Below is a small trained network, with its code and all its weights. Each question gives an input and a class and asks what happens when units are switched off, that is, made to give their printed mean instead of their output.

import numpy as np


def w(rows, s, z=0):
    codes = np.array(rows[::2]) - 128.0
    scale = np.full(codes.shape[1], s)
    scale[-1] = z or s
    return codes * scale


def f(y):
    return np.maximum(y, 0)


def log_softmax(a):
    a = a - a.max(-1, keepdims=True)
    return a - np.log(np.exp(a).sum(-1, keepdims=True))


def net(x, mask):
    res = np.array(x, float).reshape(1, 4) / 4 @ E
    y = f(res @ A[0][:, :-1].T + A[0][:, -1])
    res = res + np.where(mask, y, B[0][:, -1]) @ B[0][:, :-1]
    return log_softmax(res[-1] @ U[:, :-1].T + U[:, -1])


A, B = {}, {}
E = w([
[125,72,166,27,245,136],'x0',
[27,155,70,92,115,247],'x1',
[129,128,127,127,127,128],'x2',
[157,235,215,135,156,177],'x3',
],0.012)
A[0] = w([
[121,23,45,118,113,86,249],'N0',
[121,6,46,115,125,71,45],'N1',
[126,65,142,52,218,154,2],'N2',
[119,92,43,137,69,172,166],'N3',
[111,105,60,144,97,155,159],'N4',
[185,115,148,136,113,62,183],'N5',
[125,71,131,51,206,153,204],'N6',
[96,125,84,133,101,130,154],'N7',
[131,116,149,115,138,127,134],'N8',
[136,184,122,189,56,107,113],'N9',
[155,134,182,122,161,115,128],'N10',
[131,154,170,105,165,122,110],'N11',
[138,140,153,94,167,89,125],'N12',
[166,118,165,131,127,91,173],'N13',
[172,101,212,102,173,134,130],'N14',
[104,135,128,111,98,115,145],'N15',
[96,132,103,132,94,137,146],'N16',
[79,157,72,84,134,241,131],'N17',
[86,149,106,101,137,196,6],'N18',
[108,108,89,128,113,127,151],'N19',
[184,104,152,155,114,53,57],'N20',
[88,127,102,144,126,135,178],'N21',
[123,100,108,157,120,156,153],'N22',
[115,127,114,124,132,172,176],'N23',
[156,205,181,125,118,175,90],'N24',
[151,155,116,139,84,124,209],'N25',
[142,116,161,155,127,57,209],'N26',
],0.015,0.0093)
B[0] = w([
[113,107,144,172,18,67,253],'N0',
[142,148,123,119,141,248,220],'N1',
[116,112,150,183,4,105,210],'N2',
[128,135,127,107,203,71,208],'N3',
[119,133,127,107,184,92,189],'N4',
[132,132,148,157,90,200,210],'N5',
[141,149,114,113,170,220,246],'N6',
[134,126,123,114,169,101,174],'N7',
[133,131,132,118,148,122,150],'N8',
[135,120,132,150,67,216,203],'N9',
[124,126,125,107,182,101,181],'N10',
[128,126,117,101,173,110,171],'N11',
[127,134,114,113,154,92,175],'N12',
[119,129,111,107,173,136,189],'N13',
[128,131,118,108,195,71,207],'N14',
[120,130,129,120,140,120,146],'N15',
[132,126,133,108,151,100,167],'N16',
[125,108,141,163,37,119,231],'N17',
[138,137,118,136,131,228,170],'N18',
[135,136,125,117,146,96,167],'N19',
[109,123,133,144,62,86,191],'N20',
[134,130,131,110,156,106,169],'N21',
[131,135,127,122,151,111,157],'N22',
[132,136,127,123,133,94,171],'N23',
[129,117,127,159,53,189,190],'N24',
[110,117,127,123,102,80,183],'N25',
[144,138,117,123,124,197,207],'N26',
],0.029,0.021)
U = w([
[114,96,157,190,25,78,176],'0',
[176,162,109,128,125,247,2],'1',
[142,156,93,36,234,28,251],'2',
],0.011,0.00072)

Each question gives the input, the list of numbers given to net, and the class t.
The units are the neurons (one row each of A and B). Each row of codes is followed by its name. A weight is (code - 128) times the scale printed after its matrix; where a second scale follows, it is the last column's (A, B and U).
mask holds one flag per neuron, in row order. A switched-off neuron (its flag False) gives its mean, the last column of its row in B, instead of its output. The means were averaged over made-up inputs and are rounded, as every weight is.
A unit's drop is (log p(t) with every unit on - log p(t) with that unit switched off) / (log p(t) with every unit on - log p(t) with every unit switched off).
most important unit: the unit with the biggest drop
top k neurons: the k neurons with the biggest drops, biggest first
drop of u: that unit's drop, to one decimal
input [0,-6,-8,6], class 1: top 2 neurons : [N5; N24]
input [-4,-6,-2,6], class 1: most important unit : N0
input [4,1,-5,-1], class 0: top 3 neurons : [N2; N1; N26]
input [-5,3,2,7], class 0: top 2 neurons : [N6; N1]
input [8,3,-4,0], class 0: top 3 neurons : [N2; N1; N17]
input [2,3,-6,0], class 0: top 3 neurons : [N1; N26; N17]
input [0,-2,-8,3], class 1: top 3 neurons : [N0; N3; N4]
input [5,7,-2,-8], class 0: top 3 neurons : [N0; N2; N17]
input [5,5,-5,-7], class 0: top 2 neurons : [N0; N2]
input [4,-8,8,-7], class 1: top 2 neurons : [N1; N26]
input [0,-4,-4,4], class 1: top 3 neurons : [N0; N3; N5]
input [1,-1,-7,-4], class 1: top 3 neurons : [N1; N2; N17]
input [0,5,6,-6], class 2: top 3 neurons : [N3; N2; N4]
input [6,5,8,-3], class 0: top 3 neurons : [N2; N17; N0]
input [-8,7,-5,2], class 0: top 3 neurons : [N17; N9; N6]
input [-2,5,-7,6], class 0: top 3 neurons : [N6; N17; N1]
input [1,-6,5,-3], class 1: most important unit : N1
input [-3,1,-4,5], class 0: drop of N7 : 0.0
input [-6,-8,8,5], class 1: drop of N0 : 1.6
input [-4,6,3,-2], class 2: most important unit : N3
input [-6,-1,-1,7], class 1: drop of N17 : 0.2
input [2,-4,-8,6], class 2: drop of N14 : 0.2
